Here is a tiny trained network, its code and every weight. The questions are about switching its units off for an input and a class, where a switched-off unit gives its printed mean instead of its output.

import numpy as np


def w(rows, s, z=0):
    codes = np.array(rows[::2]) - 128.0
    scale = np.full(codes.shape[1], s)
    scale[-1] = z or s
    return codes * scale


def f(y):
    return np.maximum(y, 0)


def log_softmax(a):
    a = a - a.max(-1, keepdims=True)
    return a - np.log(np.exp(a).sum(-1, keepdims=True))


def net(x, mask):
    res = np.array(x, float).reshape(1, 2) / 4 @ E
    y = f(res @ A[0][:, :-1].T + A[0][:, -1])
    res = res + np.where(mask, y, B[0][:, -1]) @ B[0][:, :-1]
    return log_softmax(res[-1] @ U[:, :-1].T + U[:, -1])


A, B = {}, {}
E = w([
[185,183,58,53,131,75,90,8,185,185,198,138],'x0',
[190,20,141,133,152,161,57,190,92,64,133,196],'x1',
],0.016)
A[0] = w([
[101,105,216,239,89,205,163,203,115,93,135,193,135],'n0',
[2,153,85,225,19,162,193,135,126,160,72,54,183],'n1',
[141,97,207,124,176,205,109,166,71,52,52,229,240],'n2',
[97,204,129,197,40,100,172,161,110,177,74,56,157],'n3',
[156,62,151,179,119,191,44,130,129,45,133,227,252],'n4',
[86,163,127,219,49,106,168,160,127,164,137,104,101],'n5',
],0.0072,0.0017)
B[0] = w([
[96,141,133,138,50,118,202,149,87,161,61,107,246],'n0',
[44,139,143,102,184,3,112,145,62,132,75,42,235],'n1',
[116,113,199,170,196,139,155,57,169,16,141,202,248],'n2',
[176,226,130,100,126,63,96,169,139,98,162,71,214],'n3',
[34,43,122,169,81,106,150,105,90,50,137,172,238],'n4',
[121,219,101,100,196,77,131,194,54,31,190,43,183],'n5',
],0.012,0.018)
U = w([
[128,78,145,144,247,154,85,97,132,45,143,135,97],'0',
[103,189,150,76,188,80,109,197,79,110,153,73,96],'1',
[86,122,243,188,48,146,191,133,115,119,49,172,132],'2',
[152,74,33,95,22,93,88,132,89,164,165,227,181],'3',
[115,159,184,117,69,188,128,188,152,172,102,147,9],'4',
[168,142,176,181,77,222,145,138,89,193,81,100,2],'5',
[220,166,38,65,128,114,94,36,199,254,150,160,255],'6',
[163,128,169,133,158,201,127,210,144,128,143,99,11],'7',
],0.0088,0.0048)

Each question gives the input, the list of numbers given to net, and the class t.
The units are the neurons (one row each of A and B). Each row of codes is followed by its name. A weight is (code - 128) times the scale printed after its matrix; where a second scale follows, it is the last column's (A, B and U).
mask holds one flag per neuron, in row order. A switched-off neuron (its flag False) gives its mean, the last column of its row in B, instead of its output. The means were averaged over made-up inputs and are rounded, as every weight is.
A unit's drop is (log p(t) with every unit on - log p(t) with that unit switched off) / (log p(t) with every unit on - log p(t) with every unit switched off).
The circuit of an input: a set's keep is (log p(t) with only the set's units on - log p(t) with every unit switched off) / (log p(t) with every unit on - log p(t) with every unit switched off). Starting from all 6 units, units are removed one at a time, each time the one whose removal leaves the highest keep (on an exact tie, the one counted first), for as long as the keep stays at least 0.8.
circuit, biggest first: the units of the circuit, biggest drop first
top k neurons: the k neurons with the biggest drops, biggest first
drop when u is switched off: that unit's drop, to one decimal
input [5,-5], class 6: top 2 neurons	n1, n4
input [0,7], class 2: circuit, biggest first	n4
input [7,8], class 3: circuit, biggest first	n2, n1
input [-1,0], class 2: top 4 neurons	n5, n3, n1, n2
input [5,6], class 3: top 3 neurons	n2, n1, n5
input [4,1], class 6: top 2 neurons	n4, n2
input [0,1], class 2: top 3 neurons	n5, n3, n2
input [-4,-1], class 1: top 2 neurons	n4, n1
input [0,8], class 2: top 2 neurons	n4, n0
input [1,3], class 0: drop when n5 is switched off	-0.1
input [6,6], class 3: drop when n3 is switched off	0.0
input [8,7], class 3: drop when n2 is switched off	0.6
